Here is a tiny trained network, its code and every weight. The questions are about switching its units off for an input and a class, where a switched-off unit gives its printed mean instead of its output.

import numpy as np


def w(rows, s, z=0):
    codes = np.array(rows[::2]) - 128.0
    scale = np.full(codes.shape[1], s)
    scale[-1] = z or s
    return codes * scale


def f(y):
    return y / 2 * (1 + np.tanh(0.7978845608 * (y + 0.044715 * y**3)))


def log_softmax(a):
    a = a - a.max(-1, keepdims=True)
    return a - np.log(np.exp(a).sum(-1, keepdims=True))


def net(x, mask):
    res = np.array(x, float).reshape(1, 7) / 4 @ E
    y = f(res @ A[0][:, :-1].T + A[0][:, -1])
    res = res + np.where(mask, y, B[0][:, -1]) @ B[0][:, :-1]
    return log_softmax(res[-1] @ U[:, :-1].T + U[:, -1])


A, B = {}, {}
E = w([
[92,133,180,75,146,152,131,154,148,103],'x0',
[89,114,107,127,167,39,92,243,110,150],'x1',
[35,123,183,187,82,83,110,87,139,205],'x2',
[112,141,131,113,155,142,122,126,117,148],'x3',
[108,132,120,118,152,141,129,122,126,148],'x4',
[133,156,118,142,118,147,105,139,122,138],'x5',
[65,176,94,1,68,87,107,102,98,124],'x6',
],0.013)
A[0] = w([
[49,142,218,175,52,91,108,95,117,187,41],'neuron 0',
[106,138,82,129,147,31,98,248,108,142,255],'neuron 1',
[149,156,147,120,99,211,127,13,113,104,146],'neuron 2',
[177,114,209,214,189,171,138,138,159,154,75],'neuron 3',
[152,116,112,106,159,137,114,134,89,102,61],'neuron 4',
[213,132,62,58,150,168,135,147,110,77,40],'neuron 5',
[112,112,163,139,98,134,132,94,141,175,43],'neuron 6',
[161,135,145,110,78,190,143,14,148,127,133],'neuron 7',
[111,177,88,10,29,85,108,78,99,148,59],'neuron 8',
[123,122,131,106,109,106,144,123,143,119,76],'neuron 9',
],0.015,0.0026)
B[0] = w([
[204,181,83,81,153,146,138,56,168,110,230],'neuron 0',
[127,100,191,64,120,120,139,179,127,190,246],'neuron 1',
[157,89,180,76,110,109,140,189,126,164,216],'neuron 2',
[51,96,105,204,108,132,118,135,83,69,233],'neuron 3',
[132,147,111,131,163,159,107,102,145,147,157],'neuron 4',
[180,200,85,118,124,124,132,36,163,117,219],'neuron 5',
[174,188,106,124,119,132,118,111,131,120,166],'neuron 6',
[86,118,157,77,151,99,119,179,132,193,214],'neuron 7',
[69,83,117,249,123,145,123,146,94,62,251],'neuron 8',
[126,121,104,163,144,130,118,119,101,178,141],'neuron 9',
],0.016,0.025)
U = w([
[136,139,206,78,119,88,134,202,132,221,252],'0',
[79,136,104,245,114,154,97,143,67,53,24],'1',
[195,254,75,111,151,145,124,35,193,130,69],'2',
],0.0097,0.0027)

Each question gives the input, the list of numbers given to net, and the class t.
The units are the neurons (one row each of A and B). Each row of codes is followed by its name. A weight is (code - 128) times the scale printed after its matrix; where a second scale follows, it is the last column's (A, B and U).
mask holds one flag per neuron, in row order. A switched-off neuron (its flag False) gives its mean, the last column of its row in B, instead of its output. The means were averaged over made-up inputs and are rounded, as every weight is.
A unit's drop is (log p(t) with every unit on - log p(t) with that unit switched off) / (log p(t) with every unit on - log p(t) with every unit switched off).
The circuit of an input: a set's keep is (log p(t) with only the set's units on - log p(t) with every unit switched off) / (log p(t) with every unit on - log p(t) with every unit switched off). Starting from all 10 units, units are removed one at a time, each time the one whose removal leaves the highest keep (on an exact tie, the one counted first), for as long as the keep stays at least 0.8.
circuit, biggest first: the units of the circuit, biggest drop first
most important unit: the unit with the biggest drop
k most important neurons: the k neurons with the biggest drops, biggest first
drop when u is switched off: that unit's drop, to one decimal
input [4,5,6,7,-3,-4,1], class 2: most important unit	neuron 0
input [7,-6,8,1,4,-7,-6], class 2: 2 most important neurons	[neuron 0; neuron 8]
input [-1,2,7,-1,6,5,7], class 1: 2 most important neurons	[neuron 8; neuron 5]
input [8,-1,3,2,-1,-6,4], class 1: 2 most important neurons	[neuron 8; neuron 5]
input [-4,-4,6,6,-2,-7,-5], class 2: 3 most important neurons	[neuron 0; neuron 8; neuron 1]
input [6,-5,-6,3,-2,-1,7], class 1: 3 most important neurons	[neuron 8; neuron 0; neuron 1]
input [-2,-4,-3,2,7,6,1], class 0: 2 most important neurons	[neuron 2; neuron 0]
input [3,-8,6,-6,-4,-6,-8], class 0: 2 most important neurons	[neuron 7; neuron 2]
input [-5,6,-4,-1,-5,-6,-5], class 0: 2 most important neurons	[neuron 1; neuron 8]
input [-6,2,-4,-8,7,3,3], class 2: 3 most important neurons	[neuron 3; neuron 5; neuron 2]
input [0,-8,-1,0,2,6,8], class 0: 2 most important neurons	[neuron 2; neuron 7]
input [1,7,-5,1,3,0,8], class 1: 2 most important neurons	[neuron 8; neuron 2]
input [6,-6,7,6,2,3,1], class 2: 3 most important neurons	[neuron 0; neuron 1; neuron 6]
input [4,-7,3,-8,-3,-6,8], class 1: most important neuron	[neuron 8]
input [-8,3,5,7,-8,-2,5], class 1: 3 most important neurons	[neuron 8; neuron 5; neuron 4]
input [3,3,4,-7,-8,-8,8], class 1: drop when neuron 8 is switched off	3.9
input [6,6,-8,-7,-2,2,-4], class 2: drop when neuron 5 is switched off	2.6
input [3,2,-5,6,6,-5,8], class 1: drop when neuron 8 is switched off	3.9
input [5,0,-3,-6,-8,1,1], class 2: drop when neuron 3 is switched off	0.2
input [8,1,7,-2,-8,6,-4], class 2: circuit, biggest first	[neuron 0]
